Here is a tiny trained network, its code and every weight. The questions are about switching its units off for an input and a target symbol, where a switched-off unit gives its printed mean instead of its output.

import numpy as np


def w(rows, s, z=0):
    codes = np.array(rows[::2]) - 128.0
    scale = np.full(codes.shape[1], s)
    scale[-1] = z or s
    return codes * scale


def f(y):
    return y / 2 * (1 + np.tanh(0.7978845608 * (y + 0.044715 * y**3)))


def softmax(a):
    e = np.exp(a - a.max(-1, keepdims=True))
    return e / e.sum(-1, keepdims=True)


def log_softmax(a):
    a = a - a.max(-1, keepdims=True)
    return a - np.log(np.exp(a).sum(-1, keepdims=True))


def net(x, mask):
    ids = ['ΓΛΠαβδεζηθμξστψω'.index(c) for c in x.split()]
    T = len(ids)
    res = E[ids] + P[:T]
    r = res
    for j in range(2):
        rows = slice(2 * j, 2 * j + 2)
        q, k, v = (r @ M[0][rows].T for M in (Q, K, V))
        z = softmax(np.where(np.tri(T) > 0, q @ k.T / 2**0.5, -1e9)) @ v
        o = O[0][rows]
        res = res + np.where(mask[j], z, o[:, -1]) @ o[:, :-1]
    y = f(res @ A[0][:, :-1].T + A[0][:, -1])
    res = res + np.where(mask[2:10], y, B[0][:, -1]) @ B[0][:, :-1]
    return log_softmax(res[-1] @ U[:, :-1].T + U[:, -1])


Q, K, V, O, A, B = {}, {}, {}, {}, {}, {}
E = w([
[88,160,153,103],'Γ',
[39,107,158,134],'Λ',
[52,132,151,127],'Π',
[87,162,146,105],'α',
[72,155,141,106],'β',
[49,126,149,130],'δ',
[107,179,149,100],'ε',
[74,179,122,111],'ζ',
[113,243,106,85],'η',
[135,127,135,39],'θ',
[94,184,154,159],'μ',
[43,8,139,112],'ξ',
[143,45,182,43],'σ',
[198,203,133,23],'τ',
[175,77,89,145],'ψ',
[117,77,214,170],'ω',
],0.017)
P = w([
[61,171,245,99],'0',
[65,176,224,101],'1',
[76,177,211,103],'2',
[92,174,201,106],'3',
[102,170,183,104],'4',
[113,164,169,106],'5',
[126,166,157,109],'6',
[136,156,151,115],'7',
[159,150,143,108],'8',
[158,138,127,99],'9',
[125,152,120,122],'10',
],0.012)
Q[0] = w([
[55,147,228,7],'head 0',
[66,149,161,97],'head 0',
[202,53,42,200],'head 1',
[131,134,90,158],'head 1',
],0.014)
K[0] = w([
[190,100,55,208],'head 0',
[254,74,101,129],'head 0',
[62,163,190,97],'head 1',
[65,124,124,122],'head 1',
],0.014)
V[0] = w([
[78,207,69,205],'head 0',
[172,169,194,250],'head 0',
[206,120,175,86],'head 1',
[171,224,145,100],'head 1',
],0.012)
O[0] = w([
[2,157,109,125,1],'head 0',
[129,202,178,244,160],'head 0',
[178,98,45,170,207],'head 1',
[83,137,41,172,219],'head 1',
],0.013,0.0069)
A[0] = w([
[173,239,89,139,124],'neuron 0',
[100,142,168,207,118],'neuron 1',
[179,89,234,140,36],'neuron 2',
[158,126,82,210,96],'neuron 3',
[79,104,68,59,133],'neuron 4',
[90,46,124,33,211],'neuron 5',
[61,98,159,114,254],'neuron 6',
[170,255,123,105,142],'neuron 7',
],0.0077,0.0032)
B[0] = w([
[101,74,154,142,237],'neuron 0',
[86,162,59,109,241],'neuron 1',
[108,80,49,128,253],'neuron 2',
[210,43,207,34,223],'neuron 3',
[85,71,175,1,186],'neuron 4',
[229,194,125,141,209],'neuron 5',
[159,147,141,193,177],'neuron 6',
[85,57,134,179,224],'neuron 7',
],0.008,0.0061)
U = w([
[142,143,90,175,63],'Γ',
[111,59,223,133,4],'Λ',
[114,92,199,132,83],'Π',
[116,102,140,150,113],'α',
[114,110,165,126,119],'β',
[102,75,204,126,120],'δ',
[123,146,73,170,173],'ε',
[91,117,136,121,241],'ζ',
[52,34,144,148,72],'η',
[151,173,86,124,170],'θ',
[132,175,17,207,167],'μ',
[126,56,248,96,138],'ξ',
[195,134,105,177,59],'σ',
[103,23,86,139,46],'τ',
[134,99,139,165,73],'ψ',
[145,20,192,254,230],'ω',
],0.0089,0.0032)

Each question gives the input, a string of symbols that net reads in full, and the target symbol t.
The units are the heads (2 rows each of Q, K, V and O) and the neurons (one row each of A and B). Each row of codes is followed by its name. A weight is (code - 128) times the scale printed after its matrix; where a second scale follows, it is the last column's (O, A, B and U).
mask holds one flag per unit, heads first, then neurons. A switched-off unit (its flag False) gives its mean, the last column of its rows in O or B, instead of its output. The means were averaged over made-up inputs and are rounded, as every weight is.
A unit's drop is (log p(t) with every unit on - log p(t) with that unit switched off) / (log p(t) with every unit on - log p(t) with every unit switched off).
The circuit of an input: a set's keep is (log p(t) with only the set's units on - log p(t) with every unit switched off) / (log p(t) with every unit on - log p(t) with every unit switched off). Starting from all 10 units, units are removed one at a time, each time the one whose removal leaves the highest keep (on an exact tie, the one counted first), for as long as the keep stays at least 0.8.
circuit, biggest first: the units of the circuit, biggest drop first
k most important neurons: the k neurons with the biggest drops, biggest first
which heads matter: for each layer, one digit per head in row order, 1 if its drop is at least 0.15 and else 0, layers parted by /
input ξ Π Π, target ξ: which heads matter -> 11
input τ Π α, target τ: circuit, biggest first -> (head 1; head 0; neuron 3)
input ω μ ζ ω Π ω α β ω ω ε, target ω: circuit, biggest first -> (head 0; neuron 7)
input Π η β μ α τ τ θ, target τ: circuit, biggest first -> (head 1; head 0)
input α τ ε ε Π θ Π ξ, target ξ: circuit, biggest first -> (neuron 4; head 0; neuron 2)
input Π μ ω α μ β ω τ, target ω: circuit, biggest first -> (head 0; neuron 0; neuron 7)
input Λ ξ β ζ Γ σ ζ Π τ ε, target τ: which heads matter -> 11
input θ ω μ, target ω: circuit, biggest first -> (head 0; neuron 7)
input Π Π Λ ξ β ξ ε β β σ β, target σ: circuit, biggest first -> (head 0; neuron 5)
input ω Λ σ Π θ θ σ, target σ: circuit, biggest first -> (neuron 5; head 0)
input Π σ Γ τ ω τ μ Λ σ ζ, target σ: which heads matter -> 10
input τ ω δ α, target ω: which heads matter -> 10
input η τ β, target τ: circuit, biggest first -> (head 1; head 0; neuron 4)
input ω ω Γ τ η, target τ: 2 most important neurons -> (neuron 3; neuron 0)
input Π σ β, target σ: circuit, biggest first -> (head 0; neuron 5; head 1)
input ω μ β, target ω: circuit, biggest first -> (head 0)
input μ ζ θ ε ζ ξ, target ξ: circuit, biggest first -> (head 0; neuron 4; head 1)
input α ω Λ ε ζ β τ δ Π, target τ: 2 most important neurons -> (neuron 4; neuron 3)
input ξ η Γ, target ξ: 2 most important neurons -> (neuron 1; neuron 4)
input Λ Π Π Π μ ε θ δ τ ζ, target τ: 2 most important neurons -> (neuron 4; neuron 3)
input ξ β β δ ω ω τ ω τ μ Π, target τ: 2 most important neurons -> (neuron 3; neuron 5)
input ε τ ε τ β Π Π Π Π Λ θ, target θ: 2 most important neurons -> (neuron 5; neuron 3)
input η τ Γ Λ η τ ε Λ, target τ: 2 most important neurons -> (neuron 4; neuron 3)
input Λ ξ ε μ α μ, target μ: most important neuron -> (neuron 1)
